Below are the code and all the weights of a small trained network. Each question names an input and a class and asks about switching units off, where a switched-off unit gives its printed mean instead of its output.

import numpy as np


def w(rows, s, z=0):
    codes = np.array(rows[::2]) - 128.0
    scale = np.full(codes.shape[1], s)
    scale[-1] = z or s
    return codes * scale


def f(y):
    return np.maximum(y, 0)


def log_softmax(a):
    a = a - a.max(-1, keepdims=True)
    return a - np.log(np.exp(a).sum(-1, keepdims=True))


def net(x, mask):
    res = np.array(x, float).reshape(1, 6) / 4 @ E
    y = f(res @ A[0][:, :-1].T + A[0][:, -1])
    res = res + np.where(mask, y, B[0][:, -1]) @ B[0][:, :-1]
    return log_softmax(res[-1] @ U[:, :-1].T + U[:, -1])


A, B = {}, {}
E = w([
[129,130,129,130,128,126],'x0',
[128,126,129,128,126,131],'x1',
[86,210,166,22,100,118],'x2',
[131,126,129,127,127,123],'x3',
[223,165,75,99,100,205],'x4',
[172,169,203,133,248,158],'x5',
],0.011)
A[0] = w([
[200,145,102,103,96,184,55],'N0',
[64,111,179,158,137,75,15],'N1',
[108,161,133,72,131,114,43],'N2',
[64,104,183,149,145,82,22],'N3',
[102,104,72,120,59,103,37],'N4',
[104,88,52,112,28,86,79],'N5',
[157,61,97,220,157,134,107],'N6',
[94,177,155,39,109,117,119],'N7',
[171,58,96,219,153,119,100],'N8',
[178,170,212,133,254,148,35],'N9',
[156,71,84,222,157,126,103],'N10',
[105,184,161,27,106,113,142],'N11',
[205,157,84,104,102,169,70],'N12',
[120,122,126,123,133,133,79],'N13',
[96,181,144,80,116,109,2],'N14',
[31,82,209,161,157,38,11],'N15',
[179,132,98,98,114,177,45],'N16',
[146,152,162,141,174,145,12],'N17',
[197,152,82,104,113,151,48],'N18',
[81,178,159,23,115,124,138],'N19',
[235,161,104,105,100,191,69],'N20',
[75,101,44,133,18,115,76],'N21',
],0.0095,0.0035)
B[0] = w([
[68,91,68,125,166,69,177],'N0',
[80,103,56,128,172,66,187],'N1',
[150,105,125,157,91,151,164],'N2',
[78,104,68,133,171,65,188],'N3',
[154,183,191,71,176,141,181],'N4',
[164,200,222,50,202,148,213],'N5',
[179,120,122,203,36,179,205],'N6',
[165,78,113,190,44,189,208],'N7',
[173,121,114,171,32,180,205],'N8',
[186,230,255,25,205,162,247],'N9',
[162,101,131,196,45,190,202],'N10',
[174,86,111,222,35,191,219],'N11',
[60,83,49,121,171,30,181],'N12',
[121,126,133,129,126,132,128],'N13',
[140,105,120,162,86,162,170],'N14',
[44,79,42,124,180,55,234],'N15',
[73,99,98,135,161,83,164],'N16',
[133,163,178,92,153,143,165],'N17',
[66,100,80,127,163,62,168],'N18',
[185,102,108,212,36,182,222],'N19',
[49,78,64,118,172,66,198],'N20',
[180,215,228,34,216,157,219],'N21',
],0.0074,0.012)
U = w([
[181,122,119,201,9,171,218],'0',
[169,169,240,29,197,138,162],'1',
[7,113,39,123,165,44,5],'2',
],0.012,0.0017)

Each question gives the input, the list of numbers given to net, and the class t.
The units are the neurons (one row each of A and B). Each row of codes is followed by its name. A weight is (code - 128) times the scale printed after its matrix; where a second scale follows, it is the last column's (A, B and U).
mask holds one flag per neuron, in row order. A switched-off neuron (its flag False) gives its mean, the last column of its row in B, instead of its output. The means were averaged over made-up inputs and are rounded, as every weight is.
A unit's drop is (log p(t) with every unit on - log p(t) with that unit switched off) / (log p(t) with every unit on - log p(t) with every unit switched off).
unit that matters most: the unit with the biggest drop
top k neurons: the k neurons with the biggest drops, biggest first
drop when u is switched off: that unit's drop, to one decimal
input [-4,5,6,-7,4,-7], class 1: unit that matters most -> N21
input [3,-4,7,-6,-5,-7], class 0: top 4 neurons -> (N19; N11; N7; N9)
input [1,-3,-4,4,-3,-5], class 1: top 2 neurons -> (N21; N5)
input [5,-5,7,5,-1,-8], class 1: top 2 neurons -> (N21; N5)
input [-1,0,8,2,-8,7], class 0: top 3 neurons -> (N19; N11; N7)
input [3,-5,0,-6,-2,-2], class 1: top 2 neurons -> (N20; N12)
input [5,3,8,0,2,7], class 0: top 2 neurons -> (N11; N19)
input [0,5,6,4,-2,-7], class 1: top 3 neurons -> (N21; N5; N4)
input [-3,1,1,0,-7,6], class 2: top 2 neurons -> (N15; N21)
input [-3,8,2,6,-8,5], class 2: drop when N15 is switched off -> 0.2
input [-6,3,-3,8,4,-1], class 2: drop when N12 is switched off -> 0.1
input [-3,3,3,-3,-1,-4], class 1: drop when N6 is switched off -> 0.2
